W =
[[126 117 115 124 133 136 145 140]
 [127 140 113 116 131 113 113 121]
 [117 134 120 129 124 137 133 133]
 [132 121 127 136 131 124 131 124]
 [122 130 111 129 135 133 138 130]
 [139 120 133 131 141 120 107 118]
 [142 141 113 127 129 112 112 124]
 [119 113 136 125 126 127 132 136]
 [155 127 135 117 143 131 140 120]
 [129 116 133 143 150 122 130 111]]
The entry in the top-left corner is 126
The third entry on the main diagonal is 120
The entry in the bottom-left corner is 129
The last entry, reading row by row: 111
What is the largest entry in the last row? 150
What is the largest entry in the first row? 145
The 2nd-last entry, reading row by row is 130
What is the maximum? 155
What is the smallest entry in the first row? 115
What is the fifth entry in reading order? 133
The entry directly above 155: 119
What is the top-right entry? 140
What is the smallest entry? 107
The 3rd-last entry, reading row by row -> 122
The second entry in reading order: 117
The entry just right of the smallest entry -> 118
The fourth entry in reading order -> 124
What is the second entry on the main diagonal? 140
The fifth entry from the end, reading row by row is 143
What is the smallest entry in the first column? 117

a = ((132, 137, 141, 132, 120, 121, 129), (123, 146, 139, 115, 152, 135, 143), (124, 139, 122, 134, 113, 129, 126), (125, 143, 132, 114, 130, 150, 129), (124, 132, 134, 125, 136, 155, 125), (115, 133, 122, 127, 118, 137, 132))
Which number is the entry just right of the smallest entry?
A: 129
Which number is the entry just right of the largest entry?
A: 125
The entry just left of 150: 130
Which number is the entry just left of the smallest entry?
A: 134

m =
[[138 130 137 122 127 136 126 120 126 112 138 130]
 [124 127 130 129 125 125 131 130 132 131 128 122]
 [134 117 136 122 129 132 128 134 124 153 139 130]
 [121 135 119 134 122 118 132 123 132 127 117 123]
 [129 121 133 133 130 134 130 131 131 130 131 126]
 [122 135 117 134 125 118 129 126 129 131 116 126]
 [140 125 128 115 144 146 118 130 113 124 132 144]
 [133 122 120 123 130 128 131 122 124 154 123 135]
 [128 128 131 128 127 128 129 132 131 126 132 128]
 [120 133 116 134 127 119 128 127 130 127 114 126]
 [127 130 131 128 124 126 132 125 131 130 131 124]
 [126 133 139 132 123 128 126 133 134 112 137 121]
 [123 138 116 135 124 119 128 119 129 115 115 126]
 [124 139 118 132 120 116 132 114 131 116 116 123]]
The top-right entry: 130
The bottom-left entry is 124
Read off the 5th entry in reading order.
Answer: 127
The top entry of the column that holds the largest entry is 112
The fourth-last entry, reading row by row: 131
The 4th entry in reading order: 122
Read off the first entry in reading order.
Answer: 138
Read off the entry directly below the largest entry.
Answer: 126
The entry just left of the largest entry -> 124
Read off the bottom-right entry.
Answer: 123
The largest entry -> 154
Read off the third entry on the main diagonal.
Answer: 136
Read off the 2nd entry on the main diagonal.
Answer: 127
Read off the first entry of the largest entry's row.
Answer: 133
Read off the 5th-last entry, reading row by row.
Answer: 114
The smallest entry in the first column is 120
Read off the last entry in the row that holds the largest entry.
Answer: 135
Read off the largest entry in the last column.
Answer: 144
The 2nd largest entry: 153
The entry just right of the largest entry: 123
